What can hang from each mark:
luva: kuvu sila vulig
veve: gakigu kuvu
mapa: pese
pese: dukabo tifi vulig
vulig: mabis mapa
gemosu: bupe fumef nofu
sila: kuvu
bupe: donu fumef gemosu mabis mapa tifi
tifi: kuvu mapa pese
dukabo: nofu vulig
nofu: gemosu mabis
mabis: mapa nevi nofu
fumef: luva veve
nevi: bupe veve
gakigu: donu gemosu luva nevi nofu

Each row was made from one small tree. The marks that hang from a mark follow it in brackets, in alphabetical order. Every link used is in the known rows. Write each row's tree.
Known rows:
bupe(gemosu(fumef) mabis mapa tifi): [-137,-101,-50,16,142,-21,-92,142,10,-142,12,-231,-40,239,10,-152,246,43,-74,140,58,126,-227,3,56,186,-124,445,-82,13,331,-16,54,91,-36,-44,51,360,2,-352,-305,-8,204,-86,-352,-62,-341,-471,-46,219,733,-58,-132,-188,382,-352,2,417,37,-176,100,-141]
fumef(luva veve(gakigu(donu nevi nofu) kuvu)): [-190,-110,-82,-38,83,146,-188,25,-113,179,-25,-139,-61,-177,9,-136,-154,-43,-128,-38,41,-216,-105,64,52,139,-157,514,-180,-28,125,38,48,323,39,-147,213,491,-80,-536,-173,-39,163,-12,-57,-80,53,-152,98,-171,166,-258,-125,-246,293,-306,-306,274,84,-239,167,-39]
mabis(mapa(pese(vulig))): [-226,-63,-56,0,141,-144,89,-162,-25,64,-170,-145,-90,74,-24,-179,-57,-53,-21,11,126,-145,-15,6,-24,185,-16,411,-152,-163,311,78,-239,87,-86,-32,81,208,-4,-291,-179,114,-39,22,-261,-67,-253,-247,90,-30,-11,7,67,-179,240,-390,73,292,-34,-138,-8,62]
gakigu(donu gemosu(fumef) luva(sila) nevi): [-180,-135,-95,-19,84,-15,-241,80,-91,122,39,-161,-25,-51,-52,-144,-50,93,-176,-150,108,-257,-103,52,26,125,-142,400,-190,146,276,57,142,218,-11,-201,336,354,-31,-747,-168,-241,208,-44,-127,-66,39,-311,81,-312,736,-268,1,-306,424,-405,-210,351,81,-237,212,-123]
pese(dukabo(nofu) tifi vulig(mabis mapa)): [-14,-19,-47,-50,18,-159,270,-293,-56,181,-420,-151,-177,86,32,-156,-170,-119,-58,-6,239,-121,83,-51,-75,147,-110,498,-181,-272,312,205,-296,63,-186,-18,29,211,-188,-243,-178,311,-167,107,-207,-99,-278,-134,80,-26,78,130,28,-192,150,-742,271,294,-118,-334,49,142]
veve(gakigu(nevi) kuvu): [-180,-97,-72,-28,38,-79,-84,-50,-59,85,-58,-172,-51,-262,-58,-198,18,-14,-94,40,84,-211,-149,38,32,118,-153,193,-166,37,81,120,-4,209,-34,-58,279,342,-147,-210,-104,53,5,-7,-103,-151,-112,-140,50,-104,64,-189,-155,-224,203,-319,-188,294,142,-231,72,-39]
mabis(mapa nevi(bupe(tifi))): [-267,-68,-60,56,149,23,-98,-83,-1,-16,-96,-145,-12,-141,-21,-233,94,-25,-91,-8,61,76,-149,36,-15,254,-81,262,-165,-111,291,51,-146,59,-21,-98,19,269,125,-318,-91,107,104,-56,-216,-82,-306,-201,-33,77,-3,55,57,-247,373,-269,95,414,22,-85,-25,-136]
tifi(kuvu mapa(pese(dukabo(vulig)))): [-212,-84,-40,-34,246,-148,193,-294,-45,37,-250,-160,-109,14,-46,-171,-89,-105,-27,98,221,-101,62,-34,-25,184,14,360,-218,-84,276,130,-179,81,-129,-131,122,212,-145,-78,-34,222,-100,62,-252,-106,-272,-197,74,20,255,-9,130,-112,185,-459,117,291,-20,-162,39,169]
pese(dukabo tifi(kuvu) vulig(mabis)): [-171,-58,-65,-35,98,-164,325,-250,-8,103,-320,-166,-164,33,-21,-198,-158,-109,-39,80,189,-74,148,-59,-9,138,-62,357,-176,-88,310,251,-260,33,-155,-55,75,187,-162,53,-107,318,-278,96,-153,-125,-193,-100,77,38,-52,33,119,-117,166,-555,172,278,-42,-240,83,152]
pese(tifi(kuvu) vulig(mabis(nofu(gemosu)) mapa)): [-184,-47,-61,-39,130,-167,287,-168,-10,82,-319,-150,-136,54,-6,-219,-182,-115,-93,-23,176,-87,152,-54,-33,144,-115,486,-213,-114,322,215,-277,55,-137,-102,90,117,-175,44,-27,296,-214,76,-132,-135,-215,-136,-58,65,74,119,113,-182,199,-535,348,311,-67,-213,77,107]
gakigu(gemosu(fumef nofu) luva(kuvu) nevi(bupe)): [-177,-137,-101,-59,68,-49,-178,152,-64,175,-10,-159,41,23,-8,-150,36,73,-140,-92,115,-221,15,78,45,128,-93,430,-130,158,207,-51,119,143,-45,-128,279,359,-107,-405,-241,-211,225,-65,-214,-44,-70,-424,51,-261,905,-223,23,-261,491,-361,-239,381,67,-313,207,-221]
dukabo(vulig(mabis(nofu(gemosu)) mapa)): [-68,-54,-41,-81,147,-139,57,-146,-40,71,-316,-128,-107,93,22,-181,-146,-24,5,-124,188,-144,116,-18,-60,145,-67,410,-188,-203,296,90,-206,107,-112,-2,158,144,-266,-130,-68,214,-17,78,-129,-91,-263,-225,-90,-31,326,87,-50,-242,241,-580,289,327,-36,-246,-2,46]
gemosu(bupe(tifi(mapa))): [-252,-105,-29,20,201,-21,-98,43,-68,28,-179,-152,-15,14,-13,-178,158,62,-67,99,99,-71,-42,21,-18,246,-63,144,-162,-181,210,42,-49,75,-25,-69,209,270,-71,-384,-78,96,48,-48,-284,-165,-169,-190,67,156,129,-103,-66,-163,319,-421,-20,366,110,-111,95,-39]
gakigu(luva(kuvu sila vulig(mabis))): [-67,-155,-46,-52,198,-116,-109,198,-91,282,-89,-121,-184,35,-37,-162,-42,168,65,-34,221,-220,134,9,-54,82,-68,340,-166,-14,116,86,21,112,-39,-30,367,187,-208,-111,6,104,121,112,-103,-89,21,-277,-16,-92,158,-146,-3,-35,270,-383,-60,231,193,-336,60,27]
nofu(gemosu(bupe fumef(luva(sila vulig))) mabis): [-131,-121,-34,-44,243,-33,-268,162,-86,47,-145,-125,90,182,-38,-173,-73,179,-24,-168,62,-215,-33,30,-30,135,-51,288,-159,-211,289,-34,-50,146,-58,-2,314,289,-219,-147,-187,90,-20,52,-43,-65,-142,-262,-104,67,152,-35,-48,-307,371,-433,28,392,122,-190,4,-130]
mabis(mapa nevi(bupe(tifi) veve) nofu): [-207,-65,-125,48,167,10,-164,-22,-16,-110,-107,-160,-1,-222,-24,-274,54,-21,-96,-49,77,122,-128,49,-9,263,-94,521,-177,-108,315,-3,-143,128,-94,-169,-69,309,206,-421,-77,134,95,-55,-184,-55,-445,-227,-110,8,78,83,153,-265,439,-230,99,470,-103,-67,69,-219]
pese(dukabo tifi vulig(mabis(mapa nofu(gemosu)))): [-93,-33,-89,-23,66,-157,236,-182,5,45,-319,-162,-126,64,-6,-207,-149,-72,-52,-4,172,-66,72,-37,-40,158,-60,603,-192,-235,383,162,-349,87,-168,-94,46,230,-92,-261,-181,250,-145,85,-167,-70,-264,-178,-9,12,0,147,150,-221,185,-589,250,330,-135,-218,112,42]
gemosu(bupe(donu fumef(veve) tifi)): [-219,-104,-63,53,160,18,-133,-69,-90,-10,-149,-160,3,-83,10,-186,95,112,-160,-18,30,-8,-87,33,27,237,-145,218,-107,-27,259,92,90,158,11,37,196,263,-88,-597,-95,154,-62,-59,-154,-137,-251,-175,81,150,280,-173,-155,-156,384,-384,-72,412,115,-112,170,-82]
mabis(mapa nevi(veve(kuvu)) nofu): [-190,-72,-125,13,155,-106,-86,38,-20,-79,-42,-152,6,-194,-42,-244,-38,-28,-80,-92,71,57,-163,48,-9,193,-84,571,-180,-16,281,24,-127,197,-116,-154,50,257,132,-322,-42,159,27,-2,-56,-69,-401,-218,-95,-110,39,60,141,-247,343,-183,76,406,-105,-116,63,-141]
mabis(nevi(bupe(fumef(veve)))): [-217,-91,-60,1,148,-85,-103,-162,-46,13,-98,-137,-30,-156,-21,-186,-32,9,-156,-95,71,19,-74,38,27,172,-75,279,-194,33,256,26,16,103,31,-17,108,224,40,-113,-47,117,6,-26,-98,-130,-309,-194,-5,-32,150,-38,-38,-188,356,-277,37,380,47,-130,53,-106]
mabis(mapa(pese(vulig)) nevi(bupe)): [-258,-34,-79,39,117,-68,16,-221,-15,6,-157,-142,-46,-108,-32,-212,-12,-84,-85,-60,93,-20,-73,34,-32,199,-10,418,-178,-152,359,42,-256,86,-91,-97,-23,256,105,-269,-185,119,-26,-14,-270,-51,-354,-207,-11,-22,-102,108,170,-256,379,-378,97,366,-81,-56,-46,-29]
gemosu(bupe(donu mabis(mapa) tifi) fumef nofu): [-191,-76,-90,51,124,33,-66,226,-75,-32,-138,-195,141,209,34,-226,226,64,-232,43,63,73,-119,75,31,208,-63,418,-10,-45,275,-40,85,153,-93,-40,53,288,-76,-624,-350,21,9,-96,-346,-74,-295,-424,7,208,692,-67,-42,-308,478,-403,-62,461,-4,-127,86,-186]
luva(kuvu vulig(mapa)): [-81,-115,-4,-39,227,-193,19,87,-64,287,-169,-99,-165,-13,-57,-172,39,95,20,57,211,-185,127,13,-68,129,-80,162,-186,-81,125,70,-90,27,-64,96,217,159,-208,-117,24,169,49,84,-173,-105,-121,-287,-61,41,-96,-62,-146,-32,222,-391,44,259,145,-310,-46,6]
luva(kuvu sila vulig(mabis(nevi nofu))): [-89,-101,-62,-35,275,-185,-18,218,-42,231,-115,-120,-126,-47,-105,-226,-24,200,85,-19,264,-82,76,22,-86,54,-31,362,-212,-27,175,51,-13,71,-86,-59,265,128,-204,-136,59,243,-52,102,-65,-73,-133,-324,-166,-10,-168,8,20,-68,354,-404,37,302,129,-224,17,-77]
vulig(mabis(mapa(pese) nevi nofu(gemosu))): [-200,-38,-86,-12,140,-111,55,-80,-65,-101,-178,-138,-16,30,-43,-219,-137,21,-51,-157,102,-21,-90,23,-39,160,-37,579,-229,-164,369,74,-196,131,-67,-194,93,163,-44,-249,-85,172,-108,17,-98,-78,-341,-265,-148,-57,229,180,166,-294,294,-434,281,385,-75,-99,35,-41]
vulig(mabis(nofu) mapa(pese)): [-148,-46,-49,-46,90,-161,134,-114,-109,79,-292,-130,-129,121,6,-166,-101,-53,-66,-67,196,-168,87,1,-62,134,-63,586,-224,-193,282,105,-194,114,-84,-78,92,138,-191,-200,-115,163,-102,32,-183,-112,-293,-274,-11,-64,367,84,9,-190,205,-543,236,309,-96,-204,17,99]
luva(kuvu sila vulig(mabis(mapa nevi))): [-121,-90,-34,-23,252,-126,-11,203,-12,264,-93,-107,-124,-48,-109,-217,4,179,85,-15,241,-97,3,37,-96,79,-25,310,-178,-38,206,63,-75,35,-68,-38,249,148,-163,-227,6,224,-28,90,-145,-46,-107,-305,-149,20,-301,18,53,-63,395,-368,24,297,146,-223,-47,-57]
mabis(mapa(pese) nofu): [-213,-72,-84,10,178,-169,37,-69,-42,-7,-150,-153,-38,82,-22,-211,-56,-40,-51,-13,144,-91,-32,8,-14,179,-24,586,-203,-140,306,47,-193,139,-94,-94,71,187,27,-319,-119,106,-16,1,-165,-71,-326,-306,60,-50,209,39,41,-207,220,-326,109,340,-92,-109,57,-22]
mapa(pese(vulig(mabis))): [-197,-63,-66,-42,119,-169,140,-203,-79,70,-246,-148,-148,99,-20,-155,-121,-11,9,0,149,-181,91,-14,-27,135,-13,362,-165,-175,282,121,-176,86,-69,-55,130,183,-149,-98,-171,149,-123,52,-226,-115,-222,-228,59,-62,69,-24,75,-158,211,-546,97,259,-4,-179,20,133]
mapa(pese(dukabo(nofu) tifi(kuvu) vulig)): [-162,-49,-80,-18,150,-195,254,-343,-55,86,-301,-177,-137,47,-14,-177,-180,-96,20,67,183,-109,88,-72,-20,156,-56,385,-176,-185,321,218,-242,84,-185,-102,38,216,-82,-54,-121,283,-237,86,-157,-99,-307,-139,151,-11,16,35,96,-156,142,-602,149,287,-69,-217,77,158]
mapa(pese(dukabo vulig(mabis))): [-135,-47,-69,-42,84,-192,179,-273,-92,70,-287,-157,-162,90,-18,-145,-123,-38,33,14,176,-176,113,-18,-35,143,1,426,-166,-224,310,122,-231,101,-131,-41,85,226,-164,-188,-209,193,-177,77,-222,-81,-265,-221,82,-83,106,14,88,-167,181,-612,78,268,-57,-207,35,156]
gakigu(gemosu(fumef nofu) luva(kuvu sila) nevi): [-183,-141,-97,-73,122,-97,-138,276,-35,238,55,-160,28,88,-37,-149,-7,156,-47,-83,150,-250,-5,64,10,79,-98,458,-125,177,208,-39,165,156,-64,-150,380,306,-132,-472,-176,-165,149,-25,-143,-20,2,-460,80,-278,838,-208,3,-211,476,-354,-237,347,109,-310,213,-197]
bupe(donu fumef(luva) mabis(nofu(gemosu)) mapa): [-67,-146,-75,33,188,-132,-110,-23,-103,-187,-61,-212,-21,141,27,-212,9,41,-229,-59,113,175,-198,-10,35,132,-137,728,-162,57,347,-40,65,238,-14,13,65,299,-132,-517,-169,107,190,5,-184,-83,-389,-446,-116,233,910,-22,-33,-238,347,-313,175,384,-13,-170,192,-113]
pese(tifi(mapa) vulig(mabis(nofu))): [-170,-69,-84,-35,126,-119,237,-116,12,85,-311,-153,-149,52,-10,-197,-103,-68,-152,77,206,-72,70,-39,-48,131,-53,534,-232,-137,291,155,-209,56,-70,-149,130,193,-103,-131,-114,174,-14,53,-273,-160,-190,-199,17,31,38,48,154,-129,191,-544,245,280,-75,-186,118,67]
gakigu(donu gemosu luva nofu): [-222,-168,-76,-6,121,-53,-183,141,-200,61,-10,-154,-102,89,8,-126,-118,66,-177,-4,81,-120,14,38,61,146,-90,295,-220,160,239,103,39,163,35,-174,166,327,-34,-338,-33,-226,206,-19,-96,-165,59,-384,87,-238,610,-248,-17,-301,217,-358,-164,333,58,-280,128,-34]
gemosu(bupe nofu(mabis)): [-227,-109,-61,-24,227,-53,-120,149,-124,42,-199,-132,119,220,8,-211,35,60,-126,35,63,-91,8,59,17,146,-14,121,-124,-122,220,-13,-42,82,-73,38,147,244,-126,-41,-136,86,-120,-18,-206,-168,-224,-331,44,70,152,-62,-99,-288,312,-407,-115,406,76,-171,-40,-119]
nofu(gemosu(bupe) mabis(nevi(veve))): [-201,-91,-80,-16,232,22,-244,21,-104,-143,-160,-116,93,-2,-59,-222,-83,136,-58,-162,-70,-35,-159,44,-17,184,-73,77,-190,-174,335,30,-104,104,-67,-71,158,287,-23,-92,-70,151,-162,17,-35,-141,-297,-170,-166,78,-107,63,48,-348,383,-420,44,460,106,-97,-29,-155]
bupe(mabis(nevi) mapa(pese(dukabo))): [-160,-60,-73,15,134,-60,59,-71,-73,-113,-94,-187,-57,138,-10,-191,88,-73,-42,83,61,103,-149,-2,-20,132,-22,417,-162,-119,366,-17,-139,92,-102,-120,-60,314,42,-226,-230,95,41,-6,-306,-75,-397,-390,-12,128,392,89,59,-227,313,-433,92,340,-42,-97,12,-14]
tifi(kuvu pese(dukabo)): [-221,-98,-32,-35,209,-235,169,-201,-100,23,-196,-174,-92,4,-82,-205,-56,-89,-44,137,220,-58,45,-25,28,202,-16,331,-204,-47,204,185,-112,30,-136,-74,134,214,-104,65,-5,282,-128,56,-153,-143,-208,-198,50,44,341,-99,58,-98,112,-366,77,294,33,-201,81,145]
dukabo(nofu(gemosu(bupe(donu))) vulig): [-44,-79,-49,-40,220,-125,-104,-197,-104,2,-302,-151,-7,67,8,-190,-142,101,19,-153,126,-72,-37,-17,-21,201,-79,170,-141,-213,254,79,-75,146,-122,32,196,192,-245,-311,-75,242,-58,71,-61,-119,-275,-158,-50,59,248,-7,-130,-316,284,-651,136,375,105,-245,56,-16]
luva(kuvu sila vulig(mabis(mapa nofu))): [-74,-101,-46,-34,267,-179,-13,233,-26,267,-129,-121,-132,35,-94,-223,-8,163,89,5,293,-140,70,27,-83,78,-17,464,-185,-58,186,43,-84,68,-96,-27,255,136,-210,-274,-7,217,-1,97,-140,-43,-113,-350,-125,9,-164,-23,24,-61,345,-376,4,292,106,-250,16,-54]
vulig(mabis(mapa nevi)): [-226,-63,-45,-15,108,-71,56,-47,-41,5,-158,-124,-43,15,-39,-202,-68,7,-84,-83,108,-23,-113,35,-27,158,-47,351,-192,-62,287,100,-128,63,-11,-74,124,157,-49,-182,-92,160,-75,7,-151,-114,-234,-220,-52,-36,88,76,65,-207,300,-357,173,340,16,-149,-26,-17]
gakigu(luva(vulig) nofu(gemosu(bupe))): [-103,-167,-43,-22,172,-107,-193,240,-201,56,-92,-126,-55,90,3,-145,-14,165,-67,-53,68,-158,136,36,17,166,-55,124,-176,-90,157,11,-23,118,-35,-75,234,248,-142,34,17,-19,137,32,-111,-138,-49,-366,-60,-74,382,-151,-30,-239,209,-353,-34,324,156,-285,79,-54]
mapa(pese(tifi vulig)): [-250,-73,-80,-15,141,-150,180,-185,-8,114,-228,-151,-161,46,-13,-174,-97,-21,-18,88,109,-147,95,-52,-28,140,-57,296,-171,-171,302,178,-217,55,-68,-82,101,213,-28,-27,-148,125,-86,44,-210,-135,-206,-182,131,28,-126,-19,52,-119,173,-519,125,254,-10,-162,48,100]
gakigu(donu gemosu luva(vulig)): [-119,-162,-61,-1,151,-83,-197,57,-190,80,-30,-142,-134,-89,-32,-150,-44,99,-161,5,142,-198,86,25,23,160,-128,202,-220,90,197,117,-27,134,19,-89,233,342,-78,-341,32,-153,257,33,-111,-158,31,-284,-28,-201,431,-238,-64,-214,209,-369,-77,295,111,-328,108,-18]
dukabo(nofu(gemosu(bupe(donu tifi))) vulig): [-53,-76,-56,-22,227,-62,-126,-191,-94,-18,-293,-163,-6,42,20,-196,-91,109,48,-114,112,-40,-50,-27,-27,234,-110,136,-120,-256,263,100,-67,142,-119,-7,186,224,-225,-391,-62,251,-8,52,-87,-108,-287,-153,-50,101,267,-12,-120,-319,295,-659,154,399,114,-234,68,-38]
nofu(gemosu mabis(mapa nevi)): [-205,-79,-64,-2,224,7,-122,-67,-44,-116,-121,-115,77,71,-54,-227,-123,51,-76,-143,-33,-9,-224,22,-29,182,-71,186,-211,-156,361,70,-179,83,-38,-80,139,231,4,-113,-60,142,-59,31,-36,-97,-287,-238,-141,50,-35,141,69,-358,258,-342,180,428,78,-115,-103,-128]
luva(sila(kuvu) vulig(mapa)): [-99,-106,4,-43,262,-206,15,163,-39,364,-108,-103,-198,-18,-75,-182,52,114,64,41,276,-184,168,2,-98,110,-58,206,-164,-86,121,39,-90,15,-86,63,250,156,-182,-143,45,147,15,105,-159,-94,-43,-297,-49,83,-212,-48,-141,-20,275,-390,32,244,173,-335,-39,-7]

Write each row's tree:
[-211,-68,-116,-23,203,-23,-8,-17,-67,-15,-165,-136,53,90,-9,-232,-87,-16,-101,6,58,-21,-55,49,-16,151,-28,340,-119,-125,324,18,-154,90,-115,-78,-17,279,41,-94,-152,123,-85,16,-247,-76,-377,-360,-28,-55,48,79,146,-295,316,-359,41,403,-67,-157,-102,-105] | gemosu(nofu(mabis(mapa(pese(vulig)) nevi(veve))))
[-125,-129,-19,-41,300,-214,-23,184,-34,308,-63,-117,-176,-18,-95,-195,36,172,95,66,253,-151,145,-3,-62,102,-27,135,-155,-38,105,41,-25,19,-56,38,290,164,-156,-65,49,130,14,104,-115,-111,-17,-299,-35,77,-267,-115,-116,-12,271,-347,-43,240,225,-312,5,-42] | luva(sila(kuvu) vulig)
[-138,-107,-110,42,139,-32,-19,-39,-102,-119,-118,-159,-67,-62,-45,-234,28,78,-217,-2,24,181,-186,25,13,160,-103,219,-153,72,231,78,41,112,-34,-26,-8,268,6,-317,-133,116,-49,8,-137,-157,-293,-268,-104,166,254,-28,7,-183,347,-361,7,356,94,-151,52,-64] | bupe(donu mabis(nevi(veve)))
[-82,-117,-63,47,170,-116,-160,-92,-32,-135,-101,-214,-54,-22,-3,-167,189,4,-253,80,190,142,-166,12,60,188,-89,489,-193,41,300,16,27,111,-22,-36,43,348,-8,-326,-140,49,194,-72,-356,-128,-416,-375,-76,165,606,-64,-17,-176,388,-330,-11,455,-19,-166,150,-125] | nevi(bupe(fumef gemosu mabis(nofu) tifi(mapa)))
[-231,-73,-26,-38,189,-231,218,-229,-78,78,-234,-164,-116,6,-61,-203,-70,-155,-83,96,232,-110,97,-24,-2,194,-41,377,-193,-74,222,179,-169,19,-154,-50,122,174,-124,56,-12,294,-114,58,-249,-136,-197,-190,15,37,266,-59,91,-109,164,-401,168,273,-3,-185,35,186] | tifi(kuvu pese(vulig(mapa)))
[-246,-106,-60,-23,63,-94,-107,104,-132,58,-65,-187,-61,-24,-53,-178,-98,73,-185,59,124,-173,-65,64,68,100,-93,355,-209,188,202,87,61,161,26,-103,142,327,-103,-313,-152,-148,-42,-34,-121,-159,-19,-344,61,-158,394,-176,-181,-316,239,-378,-148,359,31,-208,77,-96] | veve(gakigu(donu gemosu(fumef) nofu))
[-264,-109,-39,22,259,-90,49,-126,-19,-69,-95,-187,-111,-18,-54,-151,79,38,-53,178,146,18,-83,-24,30,243,-104,283,-197,-17,265,165,-63,61,-37,-133,134,293,-46,-180,-6,138,-16,-33,-265,-127,-266,-250,-1,138,305,-54,5,-81,237,-372,36,375,76,-160,89,45] | bupe(gemosu tifi(kuvu mapa(pese)))
[-79,-131,-83,-17,108,-131,-223,-52,-78,-22,-74,-186,-85,-146,-6,-176,70,-23,-160,-23,111,24,-119,36,63,152,-76,370,-96,98,214,15,20,163,-32,-5,59,342,-28,-131,-179,68,163,-12,-224,-143,-376,-239,-67,39,236,-209,73,-182,418,-241,-147,375,18,-257,97,-66] | nevi(bupe(fumef mabis) veve(kuvu))
[-168,-17,-55,-20,56,-133,361,-283,-4,115,-339,-148,-155,-48,-12,-199,-144,-166,-87,16,183,-42,120,-46,-57,141,-99,414,-202,-120,358,248,-318,34,-191,-72,11,183,-130,-16,-81,356,-308,89,-171,-99,-266,-84,18,26,-36,174,138,-152,217,-583,296,311,-117,-213,19,148] | pese(dukabo tifi(kuvu) vulig(mabis(nevi) mapa))
[-179,-66,-74,-6,60,-51,-148,147,-67,-50,-114,-179,72,-1,-38,-195,83,59,-164,-79,50,-71,-139,78,28,115,-45,370,-123,21,258,-42,79,162,-89,-35,139,297,-19,-272,-304,38,-153,-47,-212,-115,-262,-237,-7,29,351,-44,-74,-252,506,-370,-87,401,0,-79,93,-136] | gemosu(bupe(mabis(nevi(veve(gakigu)))) fumef)
[-175,-73,-80,-67,35,-7,-61,-8,-23,129,-61,-160,-5,-89,-24,-153,-57,-11,-104,-73,45,-251,-93,58,45,137,-118,456,-122,43,144,26,97,230,-7,-74,287,303,-101,-326,-252,10,9,-23,-57,-74,-124,-186,97,-180,350,-199,-157,-206,285,-314,-154,309,70,-218,141,-78] | gemosu(fumef(veve(gakigu(nevi) kuvu)))
[-204,-76,-100,0,136,72,-161,-23,-41,-57,-92,-137,34,-137,-50,-240,-74,-21,-104,-49,-1,-47,-256,51,-18,144,-103,282,-168,-28,281,105,-137,147,-74,-73,95,340,48,-144,-121,139,-70,20,-95,-100,-311,-174,-49,-49,-188,33,60,-286,306,-249,-25,406,9,-137,-103,-114] | nofu(mabis(mapa nevi(veve(gakigu kuvu))))
[-147,-139,-83,-56,111,-63,-174,63,-91,106,-102,-157,-161,-153,-36,-195,-95,96,-10,12,103,-196,-1,37,19,138,-131,377,-155,50,106,82,27,171,-31,-23,211,322,-28,-170,-79,55,-8,53,-119,-136,-102,-155,49,-98,127,-155,-80,-91,272,-304,-146,286,109,-269,106,-32] | nevi(veve(gakigu(luva(kuvu))))
[-29,-43,-52,-64,192,-37,-22,-312,-81,93,-361,-128,-37,165,44,-161,-199,-78,25,-110,165,-176,-30,-40,-85,135,-75,261,-166,-288,326,136,-196,110,-171,21,99,213,-206,-135,-134,248,-42,92,-164,-73,-381,-218,70,-71,203,75,-71,-295,213,-663,202,350,-43,-264,-125,72] | dukabo(nofu(mabis) vulig(mapa(pese)))
[-243,-96,-59,-30,57,-144,-111,154,-118,76,-38,-194,9,-140,-30,-191,52,46,-98,117,120,-189,-29,69,53,116,-106,284,-135,120,108,52,-61,183,-45,-47,241,383,-215,-134,-103,-19,-54,-18,-98,-181,-80,-235,11,-70,212,-169,-193,-274,269,-339,-230,349,87,-263,90,-78] | veve(gakigu(gemosu(bupe nofu)) kuvu)
[-183,-103,-89,-63,45,20,-111,71,-117,132,-1,-165,-59,-116,20,-147,-92,-8,-92,32,54,-229,24,60,60,142,-146,477,-135,110,92,41,-8,234,14,-112,261,411,-110,-206,-97,-55,99,10,-11,-124,-2,-206,72,-214,420,-217,-159,-201,213,-282,-235,288,99,-325,171,-35] | fumef(veve(gakigu(gemosu(nofu) luva) kuvu))
[-187,-89,-89,-10,220,-200,-46,-27,-68,-111,-104,-147,4,-41,-51,-229,-107,84,-61,-118,66,43,-52,6,-1,172,-79,357,-253,-85,261,21,-58,140,-51,-123,148,158,-6,-85,58,156,-56,25,50,-134,-299,-250,-141,-23,239,109,-7,-281,219,-345,223,390,32,-115,85,-133] | mabis(nevi nofu(gemosu))
[-112,-111,-58,15,158,-128,-129,24,-53,-104,-86,-198,-71,134,-4,-191,158,-28,-155,77,128,116,-106,23,67,163,-46,503,-183,12,270,-67,-79,89,-51,14,-34,330,-3,-153,-228,10,158,-53,-296,-119,-349,-411,-96,179,464,-34,-95,-218,365,-347,-77,398,9,-177,86,-122] | nevi(bupe(gemosu mabis(nofu) mapa))
[-176,-131,-22,-71,205,-188,-117,78,-38,101,-79,-148,-46,153,-31,-148,-136,156,25,-133,119,-170,4,1,3,162,-71,457,-161,-110,218,-22,11,157,12,-39,306,207,-166,-184,-140,55,68,52,2,-73,-89,-254,-38,11,381,-58,-73,-216,267,-373,114,308,121,-242,106,-60] | nofu(gemosu(fumef(luva(sila))))
[-248,-108,-19,0,249,-128,-109,-27,-86,-119,-106,-190,19,27,-36,-210,79,65,-24,14,75,-7,-85,-2,26,245,-97,268,-141,-116,319,61,-41,84,-46,-93,209,242,-96,-226,-9,193,21,-34,-220,-134,-295,-254,-87,210,425,-69,6,-236,323,-370,157,424,99,-108,133,-58] | nofu(gemosu(bupe(fumef mapa tifi(kuvu pese))))
[-193,-52,-81,-31,181,94,-127,-36,-14,-79,-100,-115,127,115,-36,-198,-167,35,-99,-233,-73,-72,-226,50,-14,181,-71,406,-171,-127,388,7,-89,142,-29,-120,171,249,24,-255,-196,95,-55,9,1,-30,-286,-249,-111,-45,177,109,61,-370,335,-333,146,444,25,-109,-36,-172] | nofu(gemosu(fumef(veve)) mabis(mapa nevi))
[-184,-144,-63,-36,90,-70,-115,148,-116,166,-81,-162,-130,0,-9,-173,-95,73,-45,48,118,-193,12,36,30,81,-95,354,-190,96,88,98,65,177,-12,-46,249,276,-114,-58,-69,-5,-3,37,-108,-143,18,-282,132,-121,293,-152,-145,-154,178,-317,-173,275,128,-256,71,-22] | veve(gakigu(luva(kuvu) nofu))
[-151,-62,-70,-26,119,-217,144,-272,-79,75,-243,-161,-151,62,-21,-148,-94,-36,34,48,157,-167,108,-23,-24,161,-7,365,-165,-213,291,98,-218,106,-138,-15,79,243,-101,-191,-181,167,-140,71,-206,-80,-270,-223,124,-65,65,-10,37,-158,159,-553,36,269,-39,-192,39,128] | mapa(pese(dukabo vulig))
